Here is a tiny trained network, its code and every weight. The questions are about switching its units off for an input and a class, where a switched-off unit gives its printed mean instead of its output.

import numpy as np


def w(rows, s, z=0):
    codes = np.array(rows[::2]) - 128.0
    scale = np.full(codes.shape[1], s)
    scale[-1] = z or s
    return codes * scale


def f(y):
    return np.maximum(y, 0)


def log_softmax(a):
    a = a - a.max(-1, keepdims=True)
    return a - np.log(np.exp(a).sum(-1, keepdims=True))


def net(x, mask):
    res = np.array(x, float).reshape(1, 4) / 4 @ E
    y = f(res @ A[0][:, :-1].T + A[0][:, -1])
    res = res + np.where(mask, y, B[0][:, -1]) @ B[0][:, :-1]
    return log_softmax(res[-1] @ U[:, :-1].T + U[:, -1])


A, B = {}, {}
E = w([
[210,158,207,97,111,254],'x0',
[178,61,115,255,182,94],'x1',
[73,70,65,89,69,172],'x2',
[49,148,114,123,224,192],'x3',
],0.0091)
A[0] = w([
[23,144,59,173,185,167,190],'neuron 1',
[135,96,131,119,22,92,197],'neuron 2',
[138,125,105,65,61,98,157],'neuron 3',
[92,199,138,35,31,129,207],'neuron 4',
[48,113,154,79,192,190,177],'neuron 5',
[148,98,117,166,167,30,195],'neuron 6',
[150,24,94,129,101,171,195],'neuron 7',
[102,153,57,183,237,84,168],'neuron 8',
[194,252,176,116,177,197,205],'neuron 9',
[239,201,254,115,148,168,242],'neuron 10',
[55,147,70,97,133,173,185],'neuron 11',
[147,151,148,211,163,63,191],'neuron 12',
[69,155,128,72,82,131,208],'neuron 13',
[67,79,66,161,188,70,145],'neuron 14',
[217,10,92,247,115,112,223],'neuron 15',
[134,216,204,69,116,175,182],'neuron 16',
[124,64,64,174,25,136,195],'neuron 17',
[43,138,100,78,77,81,202],'neuron 18',
[67,87,105,120,89,152,255],'neuron 19',
],0.008,0.0041)
B[0] = w([
[19,164,68,48,176,225,199],'neuron 1',
[220,205,90,173,147,68,192],'neuron 2',
[228,172,115,113,146,75,177],'neuron 3',
[195,80,127,48,160,75,227],'neuron 4',
[82,113,137,9,90,244,196],'neuron 5',
[123,74,76,218,158,42,207],'neuron 6',
[159,155,83,162,14,165,178],'neuron 7',
[20,110,103,172,201,138,201],'neuron 8',
[90,74,209,60,82,99,226],'neuron 9',
[113,101,225,100,78,52,248],'neuron 10',
[164,164,102,39,157,204,192],'neuron 11',
[93,103,183,241,203,33,200],'neuron 12',
[189,141,123,33,140,123,196],'neuron 13',
[41,126,11,159,148,137,202],'neuron 14',
[116,150,144,254,105,153,245],'neuron 15',
[142,76,167,36,59,58,216],'neuron 16',
[200,164,65,163,86,140,195],'neuron 17',
[189,113,65,93,181,144,203],'neuron 18',
[184,157,88,91,101,178,192],'neuron 19',
],0.0068,0.012)
U = w([
[103,96,108,176,189,82,86],'0',
[140,148,134,73,126,215,104],'1',
[199,163,114,207,22,152,215],'2',
[91,150,112,129,150,164,9],'3',
[151,65,223,64,59,83,170],'4',
[154,117,249,183,167,60,213],'5',
[254,162,97,97,156,65,95],'6',
],0.0083,0.0012)

Each question gives the input, the list of numbers given to net, and the class t.
The units are the neurons (one row each of A and B). Each row of codes is followed by its name. A weight is (code - 128) times the scale printed after its matrix; where a second scale follows, it is the last column's (A, B and U).
mask holds one flag per neuron, in row order. A switched-off neuron (its flag False) gives its mean, the last column of its row in B, instead of its output. The means were averaged over made-up inputs and are rounded, as every weight is.
A unit's drop is (log p(t) with every unit on - log p(t) with that unit switched off) / (log p(t) with every unit on - log p(t) with every unit switched off).
The circuit of an input: a set's keep is (log p(t) with only the set's units on - log p(t) with every unit switched off) / (log p(t) with every unit on - log p(t) with every unit switched off). Starting from the 12 units with the biggest drops (on a tie, the unit counted first), units are removed one at a time, each time the one whose removal leaves the highest keep (on an exact tie, the one counted first), for as long as the keep stays at least 0.8.
units of the circuit, in order: the units of the circuit, biggest drop first
top k neurons: the k neurons with the biggest drops, biggest first
drop of u: that unit's drop, to one decimal
input [4,-2,8,0], class 6: units of the circuit, in order	neuron 4; neuron 3; neuron 9
input [-5,0,-7,-7], class 5: units of the circuit, in order	neuron 12
input [-1,-5,-7,7], class 4: units of the circuit, in order	neuron 9; neuron 16
input [5,4,3,2], class 2: units of the circuit, in order	neuron 4; neuron 7
input [1,-4,-3,6], class 4: units of the circuit, in order	neuron 16; neuron 9
input [-6,5,8,-2], class 2: units of the circuit, in order	neuron 17; neuron 7
input [-4,8,-7,-7], class 0: top 4 neurons	neuron 6; neuron 14; neuron 8; neuron 9
input [2,1,-7,-3], class 5: top 2 neurons	neuron 12; neuron 5
input [-8,-7,-6,5], class 3: top 3 neurons	neuron 8; neuron 14; neuron 1
input [-7,0,4,5], class 3: top 2 neurons	neuron 14; neuron 8
input [4,-8,1,6], class 4: top 2 neurons	neuron 16; neuron 9
input [-4,-7,6,1], class 6: top 3 neurons	neuron 4; neuron 3; neuron 18
input [-1,8,-2,-7], class 2: top 2 neurons	neuron 15; neuron 17
input [7,3,-8,3], class 4: units of the circuit, in order	neuron 9
input [8,0,7,4], class 4: units of the circuit, in order	neuron 16; neuron 9
input [-6,7,-7,-8], class 0: top 2 neurons	neuron 14; neuron 6
input [6,-6,7,3], class 4: top 3 neurons	neuron 16; neuron 4; neuron 9
input [8,-6,8,-7], class 6: top 2 neurons	neuron 2; neuron 3
input [-5,2,7,2], class 3: top 2 neurons	neuron 14; neuron 1
input [3,-5,0,6], class 4: units of the circuit, in order	neuron 16
input [-8,-5,0,5], class 1: drop of neuron 8	-0.1
input [-5,0,2,6], class 3: drop of neuron 11	-0.1
